(in the rows, 128 means zero)
Each row has a class, written after it, and each block has its own classes.
[157 146 126 136 114 131  95 135 155  78 155 109 166  78 114 136 143 152
 145 160  89 135 145  85 128  86 121 134 146 194 115 103 200 173  99]
W
[171 168  86 149 150 110 141 159 132 129 170  97  88 120 120 156 126 132
  88 148 149  90 143 168 153 147  94 113 158 126 110 136 131 111 180]
B
[167 185  94 139 132  92 136 132 129 116 147  92  62 100 115 149 114 131
  93 147 206  71 140 140  84 163  90 110 172 127  85 146 101 122 181]
Q
[ 98 161 127 165 183 119 112 107 122  97 104 109 153 100 120 142  91 148
  98 165 154  88 110 107  99 157 104  83 127 106  98 111 107 127  85]
W
[ 51 141 117 160 191 127 121 134 135 132 114 108 121 114 148 141 137 150
 127 150 160 142 122 165 123 113 102 122 113 136 105 132  88  79 135]
L
[146 145 118 118 207 127  77  73  78 109 118  89 165 121 110 162 140 106
 105 205 133 170 103 144  65 149 126  79 165 169 132 115 171  97 150]
U
[ 96 116 104 157 180 143 128 138 128 141 130 115 116 108 118 126 121 135
 128 127 169 156 101 165 128 161 101 137 110 106 108 122  91  81 122]
B
[ 58 105 121 113 105 160 168 162 178 127 112 112 170 110 157 123 107 174
 123  78  84  80 139 103 181 101 107 141 132 120 114 120  92 133 128]
T
[ 97 114 125 174 163 115 116 149 144 106 158 116 120 131 142 130 109 146
 144 121 125 127 124 162 141 132  95 139 121 127 113 131 111  93 129]
Q
[126 177 103 183 231 102 144 100 116 120  68  72 213  75  79 139 130 164
 144 177 175 166 100  76  39 151 105  63 155 155 141 122 144  98 108]
C
[ 87 156 106 142 111 101 165 145 154 194 122 120  63 104 153 128  94 170
 126  90 181  63 147 141 143 131 112 148 116  93  83 159  69  92 184]
Q
[107 118 129 160 159 133 116 140 117 107 148 105 138 122 123 111 144 139
 130 138 159 161  96 165 117 151 125 143  90 115 135 104 123  92 134]
U
[150 161  90 169 139  60 148 126 130 182 157 121  63  58 103 107 161 171
 102 141 211  85 169 145 104 148  87  98 139 112  98 143 112  75 180]
B
[166 156  97 143 204 112 104 100  91  93 130  93 170 106 100 170 126 139
 125 197 137 176 102  88  57 162 131  97 153 162 146 116 171 118 104]
B
[129 134 158 167 123  98 130  98 115 174 180 127  69 127 100 129 159 144
 140 166 202 114 150 151  86  75  98 119 116  75 115 147 162 106 119]
L
[136 121 141 141  80  71 143 148 158 151 152 147 108  72 123  93 160 153
 150 104 143  96 191  87 126  87 100 145 128 131 120 146 136 120 171]
C
[121 157 127 104  92 112 137 121 150 118  98 106 158 127 121 109 109 128
  99 106 148  67 152 118 157 137 125  74 137 105  98 127 118 133 144]
C
[128 123 120 116 109  72 111 127 175 106 184 162  59  87 125  71 168 129
 156 108 221 132 131 179 126 143 114 133 102 115 126 154  64  79 168]
Q
[129 121 135 160 188 112 104  77 129  96 151 122 166 109  98 100 110 164
 136 161 150 118  99 120  99 154 146  84 109 166 157 121 181 104  77]
T
[185 130  90  99 204 117  85  65 149 130 131 120 156  98 104 154  84  87
 121 171 108 135 133  42 142 137  95 111 165 123 131 139 158 139 130]
B
[105 130 117 143 162 147 135 136 125 131 128  83 119 126 119 135 129 144
 133 142 170 147 114 112 113 158 113 132 116 133 112 101 111  87 129]
D
[183 145 103 149  98  98 136 101 120 134 145 111  92  97 113 105 164 112
 132 138 177 142 128 130 112 122 114  91 131 126 124 117 142  87 178]
A
[146 100 123  74  78 131 107 104 150  88 109 150 108 147 129 100 119  96
 116  73 133 118 165 102 138 105 110 107 144  89 122 151  95 166 132]
L
[112 135  93 189 157  93 177 124 150 153  85  83 140  63 106  72 121 191
 155 117 185 118 116  89 116 161 111  93  89 134 126  96 129  68 170]
T
[117 179 149 122 189 104  62  99 141 159 193 127  71 161 121 124  84 134
 110 145 159  99 180 171 137 138 140 128 130  55 120 136 144  92  86]
Y
[116  85 123 152  98 137  80  64 198  85 122 132 139  98 134  77 118 132
 119  66 135 117 164  73 154 131 124 106 135 130 163 141 116 126 139]
J
[119 125 137 169  88 104 154 115 117 195 190 135  70 104 126 110 147 142
 116 127 198  65 130 155 126 142 128 163  68 127 112 155 138  72 173]
U
[182 137 102 119  75 135 129 143 149 148 145 109 107 131 125 144 140 127
 134 108 148 139 141 150 135 107 111 146 152 109 100 113 137 139 159]
W
[154  93 132  75 106 117  86  84 167  88 141 154 107 169 131  97  82 116
 125  71 146 135 145 105 157 156 132 116 111  67 163 161  91 145 115]
B
[135 155 119 135 162 133 130  92 114 154  98  93 170 114 106 153 127 117
 143 190 148 158  97 131  86 142 127  98 152 170 119 122 158 108 122]
T
[106 202 143 108 218 167  67 122 118  60 139  82 158 142 125 201 105  98
  91 238 149 155  75 176  98 148 155 110 184 140 119 102 127 146  65]
J
[120 172 108 161 132  83 142 108 171 188 138 103  77  69 123 105 151 137
 132 138 197 112 154 124 148 112  72 118 119 115 101 141  94  75 193]
A
[114 188 116 159 179  70 140  99 152 191 124  77  94  93 128 162 139 161
 121 196 221 110 146  92  93 153  79 110 131 105 112 134  82  69 183]
D
[133 110 129 129 121 126 141 129 153  96 196 132 132  98  83 107 136 144
 149 119 133 109  98 125 140 110 115 141  84 133 132 119 177 125 105]
F
[ 87 167 111 158 115 172 147 134 127  82  67  68 138 124 157 170  75 170
  64 128  88  65 148  66 142 101 125  67 171 137 123 121 133 168 151]
J
[143  99 152  76 115 114  90  87 193  38 129 121 117 161 130  87  63 129
 135  74 159 131 139  91 140 154  93 111 107  82 155 131  77 170  86]
S
[106 156  94 203 106  76 144 118 164 174  80  94 132  84 157 105 126 135
 126  99 137  95 184 122 151 169  89  98 108  95  95 111  94  52 192]
Y
[128 153 134 151 168 144  94  92 145  65 109  76 203 141 115 158 102 115
 121 158 123 158  87 104 110 167 137 114 135 132 161 106 158 153 101]
F
[116 141 113 144 125 120  74 138 114  61 167 136 100  92 133 140 126 153
  73 160  73  71 171 158 130  90 110  72 173 177  83 119 159 128 118]
J
[156 101 107 104 142 142  77  98 121 124 183 126 140 153 138 146 122 124
 107 128 109 142 128 134 130 125 140 157 131 137 135 130 160 115 130]
U
[ 67 132 134 169 133 106 139 160 117 123 166 137  98 137 134 129 143 143
 138 139 167 151 116 162 108 136 104 150  90  99 111 133  72  74  92]
F
[168 141 118 144 166 122  95  85 109 119 149 117 159 138 109 144 135 115
 116 178 133 131 120 114 116 118 148 112 133 136 132 115 201 145  97]
L
[139 147 111 159 147  79 134 117 133 148 101 115 100  78 112 122 144 140
 130 154 202 151 129 143  88 154  83  93 127  71 115 127  83  96 165]
B
[139  99  98  79 178 148 115 108 138  84 172 122 175 133 106 132 117  99
 141 125 129 162  78 117 126 163 115 151 114 154 132 101 122 108  75]
S
[119 106  95  70 121 122 128 120 154 126 162 145 113 162 132 130 102  91
 148  86 133 136 141  73 149 124  89 155 135  90 111 165  61 101 125]
Q
[101 171  95 204 121  84 141 100 133 175  81  94  97  67 133 115 129 171
 124 125 192  95 142 158  92 143 110  63 137 110 102 140 105  57 212]
Q
[129 164 126 127 164 141  81 103 138  75 123  89 179 105 121 152 111  95
 115 184 142 142  80 133 111 162 130 122 120 109 132 108 130 126 129]
U
[ 74 131 141 147 178 121 116 129 145 138 127 123 119 126 149 129 136 132
 135 145 189 159 118 134 125 150 107 152 113 109 119 119  59  94 118]
W
[156 135 111 155 174 107 113  94 129 103 157 106 127 125 114 128 107 138
 151 151 181 138  87 149  95 162 139 108 120 135 134 126 149  90 114]
Q
[140 163 110 124 124 122 104 123 118  99 156 104 129 158 147 140 134 116
  96 143 111 139 160  86 148 118 123 116 157 146 126 124 127 128 120]
A
[118 140 144 152  92  86 127 113 130 173 138 145  93  98 163 133 150 105
 128 136 140 107 154 158 126 114 109 128 142 111 108 146  88  79 166]
A
[ 73 123 120 177 165 126 120 131 124 103 142 111 135 129 134 144 150 132
 137 141 177 183  78 178  88 171 116 147  94 131 135 118  82  61 126]
F
[124 200 123 168  71  75 130 132 142 192 120 105  96 103 124 125 140 137
 123 153 165  91 179 168 116 123 114  91 155  78 100 137 115  77 197]
T
[127  91 135 117 194 133 115 108 148 116 140 138 175  84  99  76 173 166
 163 135 145 178 101  97 132 135 162 128 103 165 173  93 159 121  92]
D
[152 159 118 131 128  71 121  98 133  78 135  97 128 109 100  96 121 173
 103 136 189  76 147 114 100 148 119  41 119 152 114 126 154 110 138]
C
[178 193 126 118 110 102 102 131 141  61 188 110  56 170 106 164  98 182
 108 153 156 109 168 104  92  68  87  80 152  92 143 165 141 176 117]
W
[109 156 136 123 144  80  97 143 146  91 144 141  95  85 132 108 121 151
  99 146 154  90 157 167 134 147 107  90 139  87 104 133  81 119 119]
B
[125 114 135 106 110 126 108 112 170  94 128 153  81 135 154 136  60 132
 115  91 138  94 134 132 152 136 112 123 113  76 144 179  71 147 133]
B
[143 106 132  70 137 140 116  87 140  48 160 119 110 149 153 158 101  82
 131 139 166 134 115  47  90 141 115 137 172 136 155 161  85 136 117]
Q
[148 191 121 171 116 102 105 104 133  58 147  70 158 135  97 166 126 158
 122 180 148 150 128  97  60 126 102  77 146 125 139 129 161 141  85]
F
[ 89 156 123 181 181 112 140 152 127 142 122 102 134 138 152 139 124 141
 122 140 152 148 103 168 141 156 104 141 106 120 110 115  73  90 116]
A
[186 152 123  83 186 125 107 113 146  87 180 118 162  72  81 155 144  95
 141 200 175 134  76 127  89 124 126 138 151 157 125 117 174 141 109]
C
[141 141 140 103  79 144 106 133 143 124 126 138  72  88 139 114 153 102
 100 149 136  84 158 185 169 102 130  81 169 132 100 125 125 129 180]
D
[174 156 163  86 160 126  59 105 134  31 175 124 111 150 131 144  95  94
  96 157 103 112 140 134 128 115 130  97 188 127 160 137 149 173 106]
A
[142 163  84 164 187 112 132 110 117 183 123  71 100  90  99 129 152 136
 111 155 200 113 137 174 105 139 104 104 152 152  82 111 162  72 193]
L
[ 94 149 101 139  70 124 165 138 177 103  94  84 110  99 127 113 101 180
 138 114 198 117 119  94 108 129  75 106  89  90  89 123  60 122 126]
T
[149 151 155  87 123 103  70  62 129  72 146 133  79 149 128 112  93 135
  86 119 134  92 182  74 109 104 127  63 169 107 163 164 132 161 127]
A
[ 90 114 152 146 124 121 114  94 153 151 102 136 144 115 140  88  97 158
 124  84 150  86 149 110 149 125 160 108 108 102 144 140 134 114 134]
C
[165 154 116 110 151 151 102 134 133  90 114  80 118 142 102 137 129 111
 108 145 161 147 113 180 121 161 119  85 164 116 121  98 123 129 156]
D
[146 175  90 128  89 134 171 169 119 146 130  93  90  84  90 152 155 108
 103 132 136  99 154 140 110 102  68 115 190 135  74 135 129 124 191]
F
[179 118 120  82 112 116  70  99 146  41 156 124  90 167 131  96  90 131
 101 104 139 121 147 152 143 125 118  68 133  91 146 143 122 136 139]
U
[ 78 135 105 103 142 139 107  99 141 114  99 103 171 151 197 146 118 139
  77 117 116  92 154 102 172 136 169 107 152 143 123 118 103 116 138]
L
[145 114 129 142  92 117 184 121 136 176 136 147  60  94 128 107 128 139
 131  89 219  72 114 138 116 144 128 144 101 105 119 146  95 105 171]
W
[ 78  96 123 168 128 128 123 118 137 132 144 144 101 102 141 113 146 123
 134 129 160 140 119 147 132 129 112 135 101 140 112 130  89  68 128]
J
[ 77 104 115 149 167 161 118 146 110 103 140 112 117 139 138 120 130 143
 135 127 161 187  91 175 111 136 110 143  92 133 119 127  84  73 108]
U
[174 115  94 146 138 143 134  89  89 117 149 110 147 117  88 139 137 134
 155 147 138 165  95  75  69 113 141 111 137 166 139 126 207 123 110]
Q
[144 130 107 132  91  95  99 100 147  88 150 101 106 135 139 116 104 162
 115 102 140 100 179  70 118 125 109  99 147 122 116 135 135 131 142]
Q
[131 117 113 157  86  73 164 129 120 178 137 130  73  60  97  64 170 213
 135 109 181  90 165 143  93 111 109  94 103 158  94 117 160  94 176]
T
[177  94  99 123 125 161 131 153 172 100 147 125 116 119 133 155 121 130
 125 101 119 131 107 133 147 114  87 157 139 101 134 121 103 159 146]
D

A new block, with new classes.
[ 90 146 111 135 117 103 138 140 179 103 124 121 127 201 129 169 147 151
 178 101 145  88 138 171  95 179  79  97 152  78 106 131 154 114 154]
E
[ 72 161 155  86  56 136 140 165 119 113  83 130 158 115 143  54 122 118
  46 152 127 165 163 112 198 104  70 140  61 118 122 150 105 145 123]
R
[126 184 102 165 162 121 142 140  98 123  96 175 101 142 200 106 136 168
  76 167  61 115 111 153 132 136  96 148  78 148 131 121  36 153 164]
M
[ 68 113 151 192 164 151  80 142 132 123 184 170 122 131 125 128 126 115
  81  73 161 185  92 128 151 165 149  98 155 131 141 133 121  98 180]
P
[147 124 137 191 169  82 127  78  44 115 162  89 136 128 118 159 118 110
 125 101  59  97 124 129 169 104 145 144  91 129 146 111 114 134 162]
X
[ 96 125 143 113 110 158 118 185  63  41 107 173 147 129 108  85  81 128
  72 128 102 162 142  82 111 169 139 141 144 101 152 134 132 108 137]
M
[128 147 124 107 138 155 115 110 152 161  86 140 124 119  94 134 136 139
 131 112 133 139 137 121 123 150 174 127 156  89 165 156 157 112 150]
G
[111 138 107 107 124 134 194 141 108 122 126 155 130  87 138 136 179 126
 109 123 114  88 163 158 163 158 118 101  91 119 137 119 130 148 110]
R
[135 137 120 137 115 102 130 125 144 152 108  69 129 176 164 107 122 107
 138 146 101 117  94 149 125 114  95 135 147 165 105 113 147  94 136]
X
[194 154 150  63  51 129 108 166 158 206 134 168 129 112 124 148 121 134
 114 120 194 127 162 121  90 159 138  88  57  99 115 100 138 137 123]
V
[132 157 146 151  81  89 105  86  96 139 170 121  80  82 124 123 158 112
 112  74 136 151  95 129 153 133 167 133 168  93 128 120 155 109  97]
P
[126 115 136 126 144 160 118  95 117 123 130 126 118 136  81 140 103 138
 150 121 141 131 132 136  94 118 152 128 164 120 115 116 111 133 137]
N
[158 130 125 129 115 115 140 111 121 150 122 138  86 175 133 112 150 130
 167 107 136 107 111 132 121 104 136 134 157 166 127 115 127 132 139]
M
[ 98 115 143 157 109 130 145  88  97  96  99 134 125 177 121 140 138 185
 189 146 148 125 107 101 106 161 154 107  96 100 141 134 141 152 102]
E
[185 161 120  48 135 155 143 157 140 148  83 182 100 175 188 134 123 163
 139 144 101  92 138 174 100 141 115 141 102 153 121 141  94 173 168]
M
[201 113  94 160  95  91  76 114 127 115 115 132 152 126 151 101  84 118
 131  82 118 107 104 143  35 136 114 145 133 140 168 163  81 104 111]
M
[112 132  97 116 125 125 109 158 164 181  93 161 134 193 117 178 154 102
 145 105 151 162 108 142 136  99 102  94 123 151 115 168 118 105 148]
G
[187  91 151 120 175 118 118 115 115  81 141 103 185  98 120 113 153 114
 158 106  72  90 140 152 155 137 111 145  72 158 131 147 126 200 119]
G
[ 68 141 104 113 159 131 171 156 129 147  83 137 189  97 163 113 125 138
  95 151  92  94 156 189 129 151 143 142  45 136 128 110 100 120 153]
R
[145 130 127 152 119 151 106 127 141 102 128 135  99 160 103  84 136 118
 117 103 137 179 126 114 145 115 124 129 171 158 134 111 112 152 136]
V
[131 155  88  98 133  97 104 180 171 199 147 162 167  49 169 131 129  85
  75 133 122 133 117 140 157 113  84 139  71 124 119  68  60 154 128]
V
[128 126 146  94  99 111 156 145  64  98 132 107 126  76 149  93 136  74
  81 112  50  81  94 229 189 146 134 159  99 141 116 169 150 107 102]
E
[108 162 105 158 134  99 179 116  66 126 170 141  98  54 136 192 209 124
 145  99 139 126 110 132 146 128 126 105 151 101 130  95 123 116 116]
P
[122 109 150 122 146 129  98 131 165 100 111 124  83  42  75 135 157 152
  98  72 121 115 103 149 106 166 152 154 184  90 157  86 136 156 139]
V
[ 98 111 150  84 119 135  77 112 177 166  43 103 113 134 123 164 152 154
 109 113 104 112  76 127  68  99  83 131 158 184 173 117 130 147 116]
P
[146 169 121 158  39 154 127 192 183 138 114 123  83 107  83 122 206  79
  75  66 157 132  78 148 130 181 137 119 108 128 136  98 121 138 136]
M
[163 122 185 161 139  87 150 174 103  86 160 130  75  73 133 137  89 129
 113 153 177  91  78 102  74 127 103 192 129 120 117  62 101 163 140]
X
[ 90 125 111 120 119  69  65 142 143 187 109 128 166  86  95 207 166 142
 141 120  32  47 140 233  96 162 107 116  83 101 158 137 147 124  97]
V
[211 151 124 138 155 142 100  67 164 137 116  86 115 149 140  81 140 142
 122 166  75 143 162 157 119 129 130 149 129 160 128 100 130 186  92]
G
[ 97 143 131 134 134 126 110 133 128 133 104 152 109 164 131 139 128 129
 158 150 105 155  63 149 122 129  91 117 196 117 131 126 119 136 134]
G
[102 114 141 119 102 131 122 149 104 114 109 126 185 114 146  98 104 128
 137 140 127 129 131 126 109 139 104 137  89 127 171 112 117 144 137]
X
[179 137 166 125 183 137 127 151  79  83 135 134 113 110 128 126 123 103
  21 117  75 150 147  99 146 109  85 129 120 165 153  69  95 152 183]
G
[ 90 135  76 135 120 102 162 110 147 115 100 135 132 120 157  73 116 132
 101  98 134 109 139 156 117 139 118 159 125 105 127 136 138  75 123]
P
[144  88 159 122 165 182 115 117 151  80 121 122  81 154  98 136 121 146
  80 111 147 160 157 122 126 132 111 122 151 138 166 106 142 156 172]
E
[143 129 111 119 120 137  95 130 180 134 140 128 122 139 173 118 147 109
  82 127 164 169 122  93 125 122 113 114 133 157 126 144 101 124 100]
N
[ 90 146 128 147 123 143 111 119 113 129 151 129 141 141 150 147 146 147
 125 162 121 141 140 159 106 159 109 101 136 116 156 107 115 158 108]
M
[110 127 149 142 140 116 117 159 187 181 171 128 148 143 182  84 137  88
 104 153 146 101  99 122 179 136  97 141  82 181 117 142 155 120 132]
P
[187 161 141 124  73  83 133 132  90 107 134  99 123 185 146 162 152 104
 154 134  46 123 108 136 141 140 110 107  93 133 103  57 146 174 104]
R
[121 144 144 110 125 108 124 110  71  71  94  70 202 183 143  84 102 142
 178 151  43 121 180 128 125  89  88 170  96 157 133  82 112 186 143]
X
[129 135 155  93 118 169 127 102  69 122 161 141 110  90 109 143 128 121
  38 107 120 134 145 142 157 160 144  73 118 104  95 151 113 120 106]
N
[ 91 130 141  83 100  85 116 177 123 182 117 200 126  77 137 133 161 120
  93 137 117  99 105 119 142 150  85  99 109 107 142 133 144 109  91]
G
[172  82 107 122 143  62  77 145 114 136 100 151 178  52  92 160 102 145
 188  86  89  89 136 147  59  99  91 151 107 104 166 116  97 110 161]
V
[176 113 135 126 116  99  98 129 151 182 149 130  85 113 159 115 122 125
 142 164 147 157  94 150 115 109 125 136 163 145 114 105 149 106 105]
V
[119 179  81 143  42  81 130 146 185 135 144 148 120 218 143  83 109  91
 156 130 132 123  89  96 152 154  39 114 143  80  63  96 155 119  94]
P
[173 110 149 115 116 147 129 170 179 101 163 148  56 132  93 138 108 107
 117 165 176 151 131 128 149 126 121 184 101  88  99  94 151 175 139]
N
[ 92 149 126 152 176 107 103 115  65 182 146 180 144  91 177 156 123 131
  67 126  70 101  91 149 136 131 128 106  84 165 132 145  67 110 122]
P
[173 164 114 114  84 117 143 141 117 102 114 124 126 108 137  99 156 103
 120  72 101 133 126 152 144 149 145 121 135 127 100 135 116 123 125]
R
[132 117 101 140 138 132 146 140 179 196 105 165  76 175 142 140 167 121
 145 149 151 107  92 103 127 129 164 126 117 182 158  90 155 118 117]
E
[116 130 133 108 128 129 104  89 127 140 119 125  87 152 105 166 135 157
 161 134 105 125 132 177 101 119 142 129 171 108 116 120 136 132 124]
N
[109 128 133 142 142 144 137 100 160 134 127  81  95 148  95 146 103 128
 122 147 154  91 114 128 102 143 120 139 194 112 125 118 157 137 110]
X
[112 154 117 150 136 140  79 190 147 142  80 166  75 126 117 136 152 142
  39 178  76 156 115 101 123 147 153 155 118 148 143 139 131 108 108]
M
[162 111 134 165 120 106 107  90 180 157 138  53 125 121 101 135 110  76
 148 116 157  90  72 132 124  95 151 199 126 151 135 166 164 127  97]
P
[169 150 138 167 151 150  93 167 116  58 105 131 157 105 122  90 141 143
 152 153  85 146 145  67 123 145 130 159 126 148 168 179 111 134 145]
E
[ 80 177  76 151  84 102 143 122  89 231 115 165 152 102 105 149 181 114
 211 120 111 111  98 168 155 107 143  94 122 113 143 115  97 103 128]
V
[106 144  86 122 119  88 112 184 193 122  95 162 110 143 142 154 152 130
 181 111 127 140  69 131 134 148 132 172 127  90  80 156 152 111 130]
P
[118  89 132 147 111 182 136 117 153 138 129 124 141 128 107  62 126 140
 194 154 194 151 117 108 130 163 144 104 161 130 130 154 171 118 106]
X
[ 65 129 142 173 136 109 121 199 113  74 121 125 166 163 163 141 145 139
 134 149 134 136 111 126  80 165 112 124 110 163 119 132 118 112 126]
X
[113 122 118 195 155 144 169 142  86  95 142 150 118 131 103 179 147 141
 143 156 131 157 123  94 126 170 160  89 119  98 142  78 144 120 140]
R
[113 168  69 140 122 122 120 188 167 190  92 176 116 143 130 163 132 116
 104 158 132 141  90 105 118 135 151 143  79 120  93 103  92 116 123]
M
[167 135 124 135 128 177 166 144  41  88 148 153  87  88 137 128 176 104
 104 131  91 196 137 176 166 117 160 126 106 154 150  86 101 132 164]
N
[135 150 105 169 134 128 142 145 204 166 125 117 105  79 164  79 167 129
  90 166 141  93 128 157 120 194 177 161 120 126 176 139 175  86 112]
V
[130 119 155  85 153 122 155 144 133 123 109 114 146 142 150 110 144 121
 104 121 142 135 144 117 150 112  98 122 116 150 110 123 147 112 168]
G
[148 124 171 124 117 145 124 187 156  94  97 134  92 133 103 133 171 143
 130  97 156 146  86  82 143 160 173 155  92 120 115 119 146 154 184]
M
[238 108 129  77  63 117 124  99 162 158 111 123  96 181 158 110 103 107
 148 127 137 122  81  39 134 132 128 135  90 128 155  53 161 199  99]
X
[130 131 126 116 114 174 186 200 134 109  60 168  85 124 117 143 113 113
  75 119 163 143  61 120 146 151 136 126 104 117 100 181 111  91 179]
R
[172 183 121 159 129  67  80 121  85 166 143 126 167  92 150 127 113 117
 121 117  63  81  97 137  89 134 154 132 109 157  95 132  59 122  87]
V
